Below are the code and all the weights of a small trained network. Each question names an input and a target symbol and asks about switching units off, where a switched-off unit gives its printed mean instead of its output.

import numpy as np


def w(rows, s, z=0):
    codes = np.array(rows[::2]) - 128.0
    scale = np.full(codes.shape[1], s)
    scale[-1] = z or s
    return codes * scale


def norm(h):
    return h / np.sqrt((h * h).mean(-1, keepdims=True) + 1e-5)


def f(y):
    return np.maximum(y, 0)


def softmax(a):
    e = np.exp(a - a.max(-1, keepdims=True))
    return e / e.sum(-1, keepdims=True)


def log_softmax(a):
    a = a - a.max(-1, keepdims=True)
    return a - np.log(np.exp(a).sum(-1, keepdims=True))


def net(x, mask):
    ids = ['ΛΣΦαεζτω'.index(c) for c in x.split()]
    T = len(ids)
    res = E[ids] + P[:T]
    r = norm(res)
    for j in range(2):
        rows = slice(3 * j, 3 * j + 3)
        q, k, v = (r @ M[0][rows].T for M in (Q, K, V))
        z = softmax(np.where(np.tri(T) > 0, q @ k.T / 3**0.5, -1e9)) @ v
        o = O[0][rows]
        res = res + np.where(mask[j], z, o[:, -1]) @ o[:, :-1]
    y = f(norm(res) @ A[0][:, :-1].T + A[0][:, -1])
    res = res + np.where(mask[2:6], y, B[0][:, -1]) @ B[0][:, :-1]
    return log_softmax(norm(res)[-1] @ U[:, :-1].T + U[:, -1])


Q, K, V, O, A, B = {}, {}, {}, {}, {}, {}
E = w([
[9,229,168,47,225,118,133],'Λ',
[123,122,50,133,231,165,112],'Σ',
[153,175,78,50,102,112,206],'Φ',
[80,109,97,132,207,84,228],'α',
[164,151,155,115,214,123,122],'ε',
[134,161,106,81,163,193,155],'ζ',
[102,11,116,121,114,116,59],'τ',
[17,122,95,128,169,184,202],'ω',
],0.014)
P = w([
[128,103,181,248,52,128,57],'0',
[183,135,71,154,174,151,160],'1',
[158,123,82,147,185,146,158],'2',
[149,119,94,138,182,134,162],'3',
[145,106,110,122,187,136,174],'4',
[132,104,113,131,201,127,160],'5',
[126,99,124,117,196,117,168],'6',
[127,100,129,111,186,114,170],'7',
[124,97,118,84,217,114,189],'8',
],0.011)
Q[0] = w([
[108,146,196,111,76,143,98],'head 0',
[155,117,85,145,156,190,161],'head 0',
[83,65,96,22,221,100,162],'head 0',
[138,85,101,84,161,141,169],'head 1',
[119,142,162,101,77,147,74],'head 1',
[187,169,118,255,98,179,159],'head 1',
],0.0097)
K[0] = w([
[123,194,83,132,192,148,133],'head 0',
[119,65,114,153,73,96,65],'head 0',
[132,71,216,193,2,156,135],'head 0',
[88,127,219,148,169,111,131],'head 1',
[214,137,78,150,133,129,212],'head 1',
[171,112,37,63,193,108,177],'head 1',
],0.0083)
V[0] = w([
[214,178,63,98,106,174,161],'head 0',
[78,201,171,164,2,100,75],'head 0',
[143,229,213,185,177,210,243],'head 0',
[199,132,222,183,185,15,136],'head 1',
[196,3,97,179,139,149,231],'head 1',
[179,96,108,204,109,132,33],'head 1',
],0.0083)
O[0] = w([
[94,33,69,116,223,65,37,1],'head 0',
[20,169,74,58,54,48,47,216],'head 0',
[187,183,1,199,170,240,99,127],'head 0',
[128,139,99,228,160,30,134,152],'head 1',
[101,38,89,242,3,185,37,70],'head 1',
[212,60,21,91,143,99,175,173],'head 1',
],0.0082,0.007)
A[0] = w([
[246,170,200,140,134,138,173,190],'neuron 0',
[113,120,90,75,146,182,129,252],'neuron 1',
[236,130,118,140,129,162,89,116],'neuron 2',
[128,54,75,183,142,153,70,48],'neuron 3',
],0.011,0.0031)
B[0] = w([
[81,94,187,175,134,93,64,244],'neuron 0',
[173,96,218,140,117,124,141,255],'neuron 1',
[57,158,96,7,83,140,90,174],'neuron 2',
[144,83,160,128,204,157,157,174],'neuron 3',
],0.012,0.007)
U = w([
[88,253,217,100,155,115,149,185],'Λ',
[161,133,116,73,167,203,99,4],'Σ',
[117,169,145,80,8,82,144,74],'Φ',
[158,167,98,200,121,92,148,165],'α',
[92,162,138,132,115,93,2,140],'ε',
[143,191,201,89,40,214,88,53],'ζ',
[154,54,228,113,109,106,139,199],'τ',
[87,154,164,218,84,185,122,178],'ω',
],0.0077,0.002)

Each question gives the input, a string of symbols that net reads in full, and the target symbol t.
The units are the heads (3 rows each of Q, K, V and O) and the neurons (one row each of A and B). Each row of codes is followed by its name. A weight is (code - 128) times the scale printed after its matrix; where a second scale follows, it is the last column's (O, A, B and U).
mask holds one flag per unit, heads first, then neurons. A switched-off unit (its flag False) gives its mean, the last column of its rows in O or B, instead of its output. The means were averaged over made-up inputs and are rounded, as every weight is.
A unit's drop is (log p(t) with every unit on - log p(t) with that unit switched off) / (log p(t) with every unit on - log p(t) with every unit switched off).
The circuit of an input: a set's keep is (log p(t) with only the set's units on - log p(t) with every unit switched off) / (log p(t) with every unit on - log p(t) with every unit switched off). Starting from all 6 units, units are removed one at a time, each time the one whose removal leaves the highest keep (on an exact tie, the one counted first), for as long as the keep stays at least 0.8.
units of the circuit, in order: the units of the circuit, biggest drop first
most important unit: the unit with the biggest drop
k most important neurons: the k neurons with the biggest drops, biggest first
which heads matter: for each layer, one digit per head in row order, 1 if its drop is at least 0.15 and else 0, layers parted by /
drop of u: that unit's drop, to one decimal
input Φ Σ ε ω Σ, target ε: units of the circuit, in order => [head 0]
input ω Σ ω Λ α Σ, target ζ: units of the circuit, in order => [head 1; head 0]
input Σ Σ ε, target ε: 2 most important neurons => [neuron 0; neuron 2]
input α Φ Σ Λ Σ ζ ζ Σ, target ω: units of the circuit, in order => [head 0; head 1]
input ζ α Σ Λ Σ Σ ε, target Σ: which heads matter => 10
input α Φ Φ α, target α: units of the circuit, in order => [head 1; neuron 0]
input Σ Σ Φ ω Λ Σ τ ω Λ, target τ: units of the circuit, in order => [head 0; head 1]
input ζ ε τ α ε, target Σ: which heads matter => 11
input ε Λ ω α ε ε Λ ω ζ, target α: units of the circuit, in order => [head 1; head 0]
input ε τ τ ζ ε Σ, target α: which heads matter => 01
input ζ Φ Λ, target Σ: which heads matter => 11
input τ Φ Σ, target Φ: units of the circuit, in order => [head 0; head 1]
input Σ Λ Σ ζ, target τ: which heads matter => 10
input Φ α Σ ω τ Λ, target ε: most important unit => head 0
input Φ ω Σ ζ ζ Σ ω, target ε: which heads matter => 10
input α ζ τ Σ α Σ ω ζ, target ω: which heads matter => 01
input Λ ω τ Σ τ, target Λ: which heads matter => 01
input ζ τ Σ ζ τ Λ, target Σ: which heads matter => 11
input Φ Σ ε, target ε: which heads matter => 00
input τ Λ α τ Λ, target Φ: which heads matter => 11
input Σ Σ τ Σ ε, target τ: units of the circuit, in order => [head 1]
input ε Σ Σ ω τ ε ω, target α: which heads matter => 01
input Σ ω α ε ζ ω Φ Σ Λ, target τ: 2 most important neurons => [neuron 1; neuron 2]
input ζ Σ ω ζ Λ ω ω α Σ, target Σ: 2 most important neurons => [neuron 0; neuron 1]
input Σ τ Σ Λ Σ Σ, target τ: drop of head 0 => 0.9
input τ Σ ω, target Φ: drop of head 0 => 0.9
input Φ τ Σ ω Λ, target ε: drop of head 0 => 1.2
